Here is a tiny trained network, its code and every weight. The questions are about switching its units off for an input and a class, where a switched-off unit gives its printed mean instead of its output.

import numpy as np


def w(rows, s, z=0):
    codes = np.array(rows[::2]) - 128.0
    scale = np.full(codes.shape[1], s)
    scale[-1] = z or s
    return codes * scale


def f(y):
    return y / 2 * (1 + np.tanh(0.7978845608 * (y + 0.044715 * y**3)))


def log_softmax(a):
    a = a - a.max(-1, keepdims=True)
    return a - np.log(np.exp(a).sum(-1, keepdims=True))


def net(x, mask):
    res = np.array(x, float).reshape(1, 5) / 4 @ E
    y = f(res @ A[0][:, :-1].T + A[0][:, -1])
    res = res + np.where(mask, y, B[0][:, -1]) @ B[0][:, :-1]
    return log_softmax(res[-1] @ U[:, :-1].T + U[:, -1])


A, B = {}, {}
E = w([
[3,120,137],'x0',
[163,222,243],'x1',
[148,156,127],'x2',
[60,105,200],'x3',
[154,30,173],'x4',
],0.0061)
A[0] = w([
[100,147,126,107],'N1',
[150,47,92,47],'N2',
[55,201,72,113],'N3',
[49,84,105,187],'N4',
[116,186,124,123],'N5',
[98,108,221,157],'N6',
[187,208,237,100],'N7',
[189,1,11,69],'N8',
[107,114,143,205],'N9',
[124,124,131,145],'N10',
[166,152,100,173],'N11',
[118,174,102,130],'N12',
[72,54,125,213],'N13',
[180,185,193,147],'N14',
[185,176,76,214],'N15',
[172,62,158,53],'N16',
[74,188,104,118],'N17',
[165,63,135,3],'N18',
[92,76,215,15],'N19',
[92,96,148,174],'N20',
[154,101,135,39],'N21',
[140,80,87,81],'N22',
[152,168,201,93],'N23',
[96,101,172,119],'N24',
[176,74,138,162],'N25',
[204,82,124,185],'N26',
],0.0098,0.0027)
B[0] = w([
[144,152,138,131],'N1',
[152,166,85,165],'N2',
[159,252,181,180],'N3',
[198,141,121,207],'N4',
[120,170,156,145],'N5',
[148,41,121,183],'N6',
[54,88,213,222],'N7',
[152,138,2,255],'N8',
[151,106,126,156],'N9',
[133,122,124,133],'N10',
[88,108,121,157],'N11',
[115,158,146,142],'N12',
[197,86,122,211],'N13',
[64,100,184,190],'N14',
[60,90,109,193],'N15',
[126,156,128,145],'N16',
[150,204,161,159],'N17',
[134,173,126,134],'N18',
[126,56,103,160],'N19',
[165,99,126,161],'N20',
[123,153,131,120],'N21',
[149,139,103,152],'N22',
[94,113,176,166],'N23',
[151,90,118,150],'N24',
[114,144,116,163],'N25',
[101,158,96,183],'N26',
],0.02,0.006)
U = w([
[143,88,255,69],'0',
[122,246,174,28],'1',
[116,133,78,138],'2',
[133,90,175,254],'3',
[178,21,127,112],'4',
[13,125,84,116],'5',
[189,130,43,100],'6',
[236,172,186,188],'7',
],0.0071,0.0057)

Each question gives the input, the list of numbers given to net, and the class t.
The units are the neurons (one row each of A and B). Each row of codes is followed by its name. A weight is (code - 128) times the scale printed after its matrix; where a second scale follows, it is the last column's (A, B and U).
mask holds one flag per neuron, in row order. A switched-off neuron (its flag False) gives its mean, the last column of its row in B, instead of its output. The means were averaged over made-up inputs and are rounded, as every weight is.
A unit's drop is (log p(t) with every unit on - log p(t) with that unit switched off) / (log p(t) with every unit on - log p(t) with every unit switched off).
The circuit of an input: a set's keep is (log p(t) with only the set's units on - log p(t) with every unit switched off) / (log p(t) with every unit on - log p(t) with every unit switched off). Starting from the 12 units with the biggest drops (on a tie, the unit counted first), units are removed one at a time, each time the one whose removal leaves the highest keep (on an exact tie, the one counted first), for as long as the keep stays at least 0.8.
units of the circuit, in order: the units of the circuit, biggest drop first
top k neurons: the k neurons with the biggest drops, biggest first
drop when u is switched off: that unit's drop, to one decimal
input [5,-5,-3,1,3], class 6: units of the circuit, in order : N7; N8; N4
input [-8,2,-7,2,-8], class 5: units of the circuit, in order : N15; N13
input [7,7,-5,-1,-7], class 1: units of the circuit, in order : N3
input [-6,-2,2,1,3], class 6: top 4 neurons : N7; N8; N14; N23
input [-3,4,-1,1,4], class 0: units of the circuit, in order : N8; N7
input [3,-1,2,8,-1], class 7: top 2 neurons : N15; N7
input [-4,4,3,-2,-2], class 0: units of the circuit, in order : N8; N7
input [7,-6,-5,6,-3], class 7: units of the circuit, in order : N3; N4
input [5,5,-5,8,-2], class 4: top 4 neurons : N6; N19; N24; N20
input [6,4,-6,2,-1], class 4: top 2 neurons : N6; N19
input [-1,-4,-3,3,0], class 6: top 2 neurons : N7; N14
input [-1,6,0,8,0], class 0: top 2 neurons : N7; N8
input [0,-5,-2,4,4], class 6: top 2 neurons : N8; N7
input [-8,5,5,-4,-1], class 0: units of the circuit, in order : N7
input [2,6,-4,3,6], class 4: top 3 neurons : N6; N19; N3
input [3,5,-4,5,-2], class 0: top 2 neurons : N8; N7
input [-4,2,-3,7,-5], class 0: drop when N8 is switched off : 0.3
input [-6,-6,1,3,-2], class 6: drop when N7 is switched off : 0.2
input [-1,-2,2,7,1], class 4: drop when N6 is switched off : 0.1
input [8,0,8,8,-7], class 7: drop when N4 is switched off : 0.1
input [-6,8,-2,-5,7], class 0: units of the circuit, in order : N7
